Here is a tiny trained network, its code and every weight. The questions are about switching its units off for an input and a class, where a switched-off unit gives its printed mean instead of its output.

import numpy as np


def w(rows, s, z=0):
    codes = np.array(rows[::2]) - 128.0
    scale = np.full(codes.shape[1], s)
    scale[-1] = z or s
    return codes * scale


def norm(h):
    return h / np.sqrt((h * h).mean(-1, keepdims=True) + 1e-5)


def f(y):
    return y / 2 * (1 + np.tanh(0.7978845608 * (y + 0.044715 * y**3)))


def log_softmax(a):
    a = a - a.max(-1, keepdims=True)
    return a - np.log(np.exp(a).sum(-1, keepdims=True))


def net(x, mask):
    res = np.array(x, float).reshape(1, 7) / 4 @ E
    u = 0
    for l in range(2):
        y = f(norm(res) @ A[l][:, :-1].T + A[l][:, -1])
        res = res + np.where(mask[u : u + 10], y, B[l][:, -1]) @ B[l][:, :-1]
        u += 10
    return log_softmax(norm(res)[-1] @ U[:, :-1].T + U[:, -1])


A, B = {}, {}
E = w([
[112,153,191,138,160,39,47,106,178,72,140],'x0',
[194,61,146,100,96,108,59,123,175,141,136],'x1',
[67,70,169,254,85,204,140,145,131,147,120],'x2',
[104,63,57,107,74,174,139,94,157,61,124],'x3',
[200,169,200,146,64,127,169,27,164,88,86],'x4',
[112,173,144,97,116,133,152,100,140,139,152],'x5',
[160,92,130,136,183,90,175,195,126,74,142],'x6',
],0.0062)
A[0] = w([
[80,77,218,111,176,139,151,165,21,186,66,75],'0.n1',
[153,116,69,107,132,105,158,115,62,179,123,150],'0.n2',
[152,189,192,164,134,141,194,115,101,140,63,149],'0.n3',
[136,160,176,77,48,99,72,63,173,114,77,25],'0.n4',
[130,113,211,114,192,117,89,115,150,210,179,52],'0.n5',
[156,134,102,102,27,80,93,65,155,110,117,145],'0.n6',
[74,133,144,99,74,129,167,100,135,98,85,157],'0.n7',
[60,144,134,173,126,78,114,65,132,84,84,128],'0.n8',
[126,165,176,160,186,162,57,254,166,59,160,252],'0.n9',
[107,92,121,142,171,143,155,126,161,133,189,157],'0.n10',
],0.007,0.0031)
B[0] = w([
[158,188,35,132,13,80,159,68,179,126,95,207],'0.n1',
[43,105,139,185,77,129,139,106,120,54,6,191],'0.n2',
[174,181,135,142,162,181,210,90,189,103,251,247],'0.n3',
[132,29,112,115,28,98,133,157,137,171,98,229],'0.n4',
[181,11,82,100,135,72,171,82,20,185,48,175],'0.n5',
[145,73,128,101,120,134,115,68,227,194,87,234],'0.n6',
[41,67,106,154,183,171,1,132,157,121,117,186],'0.n7',
[150,202,134,83,139,92,103,67,36,185,91,185],'0.n8',
[137,127,111,128,140,112,112,118,145,88,235,254],'0.n9',
[140,157,117,148,31,196,76,50,136,102,144,155],'0.n10',
],0.0058,0.0043)
A[1] = w([
[204,113,153,96,236,37,106,152,149,66,191,220],'1.n1',
[188,96,187,83,170,194,92,68,160,150,81,247],'1.n2',
[107,117,130,118,59,179,173,173,89,84,2,77],'1.n3',
[154,124,104,57,84,71,41,132,80,172,85,112],'1.n4',
[116,116,153,234,170,64,131,125,143,126,93,195],'1.n5',
[125,83,73,97,91,220,151,108,94,170,94,219],'1.n6',
[173,107,167,202,97,149,124,121,121,169,216,66],'1.n7',
[106,186,166,102,255,146,167,104,136,107,166,143],'1.n8',
[90,120,97,159,154,157,135,161,84,189,88,171],'1.n9',
[123,127,106,149,163,148,178,195,81,175,90,169],'1.n10',
],0.0074,0.0014)
B[1] = w([
[41,216,167,100,132,101,170,165,49,96,156,250],'1.n1',
[141,174,133,183,163,196,146,55,203,139,217,221],'1.n2',
[152,81,74,50,137,85,170,230,50,156,180,193],'1.n3',
[86,49,187,117,128,79,108,95,193,88,87,220],'1.n4',
[178,157,98,60,116,178,113,179,147,218,139,152],'1.n5',
[144,165,167,131,130,122,115,153,60,91,142,255],'1.n6',
[227,140,91,86,44,184,193,102,113,175,97,189],'1.n7',
[52,121,214,191,190,67,39,179,108,97,127,195],'1.n8',
[140,186,161,102,139,75,139,139,153,162,88,167],'1.n9',
[254,105,233,82,38,113,92,120,165,125,132,156],'1.n10',
],0.0076,0.0058)
U = w([
[40,192,152,148,247,98,110,173,92,70,147,154],'0',
[122,41,179,93,147,89,65,65,219,140,58,131],'1',
[168,181,152,161,88,185,164,55,178,152,170,207],'2',
[144,43,66,163,134,235,130,141,158,82,157,52],'3',
[158,157,53,180,173,104,94,173,189,200,85,2],'4',
[170,98,104,70,96,129,152,219,42,137,112,156],'5',
],0.012,0.0063)

Each question gives the input, the list of numbers given to net, and the class t.
The units are the neurons (one row each of A and B). Each row of codes is followed by its name. A weight is (code - 128) times the scale printed after its matrix; where a second scale follows, it is the last column's (A, B and U).
mask holds one flag per neuron, layer by layer. A switched-off neuron (its flag False) gives its mean, the last column of its row in B, instead of its output. The means were averaged over made-up inputs and are rounded, as every weight is.
A unit's drop is (log p(t) with every unit on - log p(t) with that unit switched off) / (log p(t) with every unit on - log p(t) with every unit switched off).
The circuit of an input: a set's keep is (log p(t) with only the set's units on - log p(t) with every unit switched off) / (log p(t) with every unit on - log p(t) with every unit switched off). Starting from the 12 units with the biggest drops (on a tie, the unit counted first), units are removed one at a time, each time the one whose removal leaves the highest keep (on an exact tie, the one counted first), for as long as the keep stays at least 0.8.
circuit, biggest first: the units of the circuit, biggest drop first
top k neurons: the k neurons with the biggest drops, biggest first
k most important neurons of layer l: the k neurons of layer l with the biggest drops, biggest first
input [-1,1,7,-1,-4,0,-2], class 5: circuit, biggest first	[1.n2]
input [4,-2,-4,-1,8,-5,-7], class 1: top 2 neurons	[0.n4 1.n4]
input [-5,5,-2,3,3,0,-1], class 1: circuit, biggest first	[0.n3 1.n4]
input [-1,-4,-2,6,0,3,-5], class 1: top 2 neurons	[0.n7 0.n3]
input [-2,5,-2,-1,-8,-7,-2], class 1: 2 most important neurons of layer 0	[0.n3 0.n2]
input [6,-7,6,7,5,-4,5], class 0: 2 most important neurons of layer 1	[1.n8 1.n2]
input [-8,-3,2,6,6,-6,-6], class 3: 3 most important neurons of layer 1	[1.n3 1.n1 1.n2]
input [1,-6,7,3,-2,-7,-1], class 5: circuit, biggest first	[1.n2 1.n3]
input [1,-7,5,3,-7,7,8], class 3: top 3 neurons	[0.n10 1.n1 0.n1]
input [4,-6,-5,-1,1,2,-6], class 1: circuit, biggest first	[0.n4 1.n4]
input [5,-6,-1,3,-1,3,-4], class 1: circuit, biggest first	[1.n1 1.n4 0.n8]
input [4,6,8,-3,2,-7,4], class 5: circuit, biggest first	[0.n6 1.n5]
input [2,1,-1,4,2,-6,3], class 2: top 2 neurons	[0.n6 1.n2]
input [-1,3,-4,0,-6,3,-5], class 1: circuit, biggest first	[1.n4]
input [4,8,6,-3,-6,-2,1], class 5: top 2 neurons	[0.n9 1.n7]
input [5,2,7,3,-4,7,7], class 5: 3 most important neurons of layer 0	[0.n10 0.n9 0.n3]
input [-6,-6,-7,-7,5,-1,-1], class 0: top 2 neurons	[1.n8 0.n3]
input [-2,5,1,3,-1,3,-5], class 1: top 3 neurons	[0.n3 0.n4 1.n4]
input [-3,5,8,-4,-4,3,4], class 2: top 2 neurons	[0.n9 1.n3]
input [1,-1,7,1,-7,0,2], class 3: circuit, biggest first	[1.n1]
input [-4,6,7,5,-8,3,-8], class 5: 3 most important neurons of layer 1	[1.n6 1.n2 1.n9]
